Here is a tiny trained network, its code and every weight. The questions are about switching its units off for an input and a target symbol, where a switched-off unit gives its printed mean instead of its output.

import numpy as np


def w(rows, s, z=0):
    codes = np.array(rows[::2]) - 128.0
    scale = np.full(codes.shape[1], s)
    scale[-1] = z or s
    return codes * scale


def f(y):
    return np.maximum(y, 0)


def softmax(a):
    e = np.exp(a - a.max(-1, keepdims=True))
    return e / e.sum(-1, keepdims=True)


def log_softmax(a):
    a = a - a.max(-1, keepdims=True)
    return a - np.log(np.exp(a).sum(-1, keepdims=True))


def net(x, mask):
    ids = ['ΞΣΨγδλμπτφ'.index(c) for c in x.split()]
    T = len(ids)
    res = E[ids] + P[:T]
    r = res
    for j in range(2):
        rows = slice(2 * j, 2 * j + 2)
        q, k, v = (r @ M[0][rows].T for M in (Q, K, V))
        z = softmax(np.where(np.tri(T) > 0, q @ k.T / 2**0.5, -1e9)) @ v
        o = O[0][rows]
        res = res + np.where(mask[j], z, o[:, -1]) @ o[:, :-1]
    y = f(res @ A[0][:, :-1].T + A[0][:, -1])
    res = res + np.where(mask[2:26], y, B[0][:, -1]) @ B[0][:, :-1]
    return log_softmax(res[-1] @ U[:, :-1].T + U[:, -1])


Q, K, V, O, A, B = {}, {}, {}, {}, {}, {}
E = w([
[169,147,178,141,177,153],'Ξ',
[96,68,26,72,182,143],'Σ',
[137,162,186,157,1,100],'Ψ',
[193,69,100,105,227,126],'γ',
[165,84,105,37,126,78],'δ',
[163,50,94,213,175,194],'λ',
[149,208,187,104,110,161],'μ',
[192,14,109,161,103,83],'π',
[213,31,164,187,111,76],'τ',
[105,156,135,234,40,178],'φ',
],0.013)
P = w([
[156,111,223,114,235,79],'0',
[115,2,146,108,96,165],'1',
[108,17,141,124,85,176],'2',
[108,30,138,129,103,187],'3',
[114,35,134,129,103,193],'4',
[114,43,130,135,118,208],'5',
],0.011)
Q[0] = w([
[132,89,88,83,148,142],'H0',
[105,177,74,113,125,72],'H0',
[118,235,71,128,136,3],'H1',
[161,184,73,129,201,66],'H1',
],0.008)
K[0] = w([
[177,131,134,90,163,83],'H0',
[64,103,2,47,43,116],'H0',
[109,78,31,114,49,244],'H1',
[91,94,130,101,76,181],'H1',
],0.0084)
V[0] = w([
[158,176,179,191,215,147],'H0',
[184,69,159,171,194,68],'H0',
[157,124,98,64,251,121],'H1',
[77,96,57,179,175,210],'H1',
],0.011)
O[0] = w([
[60,141,80,113,12,97,187],'H0',
[132,100,181,97,80,114,246],'H0',
[129,112,143,193,194,43,208],'H1',
[6,157,176,113,180,164,68],'H1',
],0.013,0.011)
A[0] = w([
[28,105,138,86,159,148,252],'N0',
[176,76,79,145,132,149,62],'N1',
[202,127,97,105,129,94,55],'N2',
[103,63,100,35,160,86,166],'N3',
[114,135,142,184,92,140,205],'N4',
[162,181,157,127,144,156,88],'N5',
[99,137,86,100,81,88,69],'N6',
[183,123,186,84,68,195,185],'N7',
[163,95,80,148,111,137,104],'N8',
[148,104,156,178,147,92,183],'N9',
[145,89,157,109,142,113,134],'N10',
[93,118,125,118,104,136,223],'N11',
[141,137,198,122,204,133,103],'N12',
[110,116,179,111,117,111,131],'N13',
[159,139,196,173,143,142,131],'N14',
[191,149,118,104,133,155,113],'N15',
[69,244,193,131,110,97,185],'N16',
[144,232,170,67,114,141,171],'N17',
[142,190,178,144,91,92,119],'N18',
[150,104,19,164,140,158,116],'N19',
[109,59,137,87,180,119,212],'N20',
[194,105,87,84,150,172,71],'N21',
[56,173,92,160,86,171,145],'N22',
[109,104,117,163,228,63,144],'N23',
],0.011,0.0025)
B[0] = w([
[210,109,204,110,39,127,175],'N0',
[104,142,133,44,83,136,209],'N1',
[190,198,213,125,103,182,210],'N2',
[106,115,113,178,134,185,204],'N3',
[186,157,146,140,191,204,199],'N4',
[132,109,141,117,164,68,128],'N5',
[132,102,84,111,74,135,187],'N6',
[163,69,40,155,229,123,246],'N7',
[143,159,148,99,132,149,211],'N8',
[102,101,175,154,127,135,249],'N9',
[87,155,141,166,150,159,203],'N10',
[134,98,155,61,153,164,183],'N11',
[140,109,94,34,129,145,150],'N12',
[110,99,99,180,208,118,185],'N13',
[133,51,166,88,187,116,169],'N14',
[137,118,130,214,175,54,147],'N15',
[150,73,127,51,154,193,157],'N16',
[105,8,93,2,110,97,139],'N17',
[98,57,77,54,93,81,170],'N18',
[128,156,188,58,163,64,166],'N19',
[171,157,165,145,174,184,196],'N20',
[155,86,69,198,124,85,166],'N21',
[180,186,147,185,210,148,182],'N22',
[163,128,127,75,170,94,228],'N23',
],0.0063,0.015)
U = w([
[123,17,166,81,130,99,177],'Ξ',
[94,155,166,149,247,147,113],'Σ',
[37,90,129,157,65,66,105],'Ψ',
[57,69,112,198,161,32,46],'γ',
[171,137,87,126,153,52,2],'δ',
[70,85,73,116,191,197,172],'λ',
[10,113,254,94,111,184,82],'μ',
[108,166,170,78,64,77,155],'π',
[139,83,173,244,143,161,164],'τ',
[175,181,225,203,160,154,129],'φ',
],0.0064,0.0054)

Each question gives the input, a string of symbols that net reads in full, and the target symbol t.
The units are the heads (2 rows each of Q, K, V and O) and the neurons (one row each of A and B). Each row of codes is followed by its name. A weight is (code - 128) times the scale printed after its matrix; where a second scale follows, it is the last column's (O, A, B and U).
mask holds one flag per unit, heads first, then neurons. A switched-off unit (its flag False) gives its mean, the last column of its rows in O or B, instead of its output. The means were averaged over made-up inputs and are rounded, as every weight is.
A unit's drop is (log p(t) with every unit on - log p(t) with that unit switched off) / (log p(t) with every unit on - log p(t) with every unit switched off).
The circuit of an input: a set's keep is (log p(t) with only the set's units on - log p(t) with every unit switched off) / (log p(t) with every unit on - log p(t) with every unit switched off). Starting from the 12 units with the biggest drops (on a tie, the unit counted first), units are removed one at a time, each time the one whose removal leaves the highest keep (on an exact tie, the one counted first), for as long as the keep stays at least 0.8.
units of the circuit, in order: the units of the circuit, biggest drop first
k most important neurons: the k neurons with the biggest drops, biggest first
heads that matter: for each layer, one digit per head in row order, 1 if its drop is at least 0.15 and else 0, layers parted by /
input φ Ξ δ λ φ, target λ: 2 most important neurons : N7, N2
input Σ δ δ φ γ φ, target Σ: heads that matter : 11
input φ Σ φ φ Ξ, target λ: units of the circuit, in order : H1, N7
input λ φ Ψ, target μ: units of the circuit, in order : H1
input γ Ψ φ φ φ, target γ: units of the circuit, in order : H1, N2
input φ π δ, target λ: heads that matter : 01
input φ λ δ λ π, target λ: heads that matter : 01
input λ φ μ, target μ: 3 most important neurons : N7, N23, N21
input μ φ δ λ, target π: heads that matter : 11
input Ψ φ λ, target δ: heads that matter : 01
input μ φ Σ Ξ δ τ, target π: heads that matter : 11
input Ξ φ φ γ, target Ψ: heads that matter : 10
input δ τ γ π γ, target φ: heads that matter : 01
input Σ Ψ φ γ δ Ξ, target Σ: units of the circuit, in order : H1
input δ φ Ψ λ φ Ψ, target φ: 2 most important neurons : N2, N7
input λ λ φ Σ, target μ: units of the circuit, in order : H1, N7
input φ δ τ, target λ: 2 most important neurons : N7, N0
input γ π δ, target γ: heads that matter : 01
input φ δ φ Ψ φ, target λ: heads that matter : 01
input γ λ μ δ π, target γ: units of the circuit, in order : H1
input λ φ δ τ, target μ: heads that matter : 11
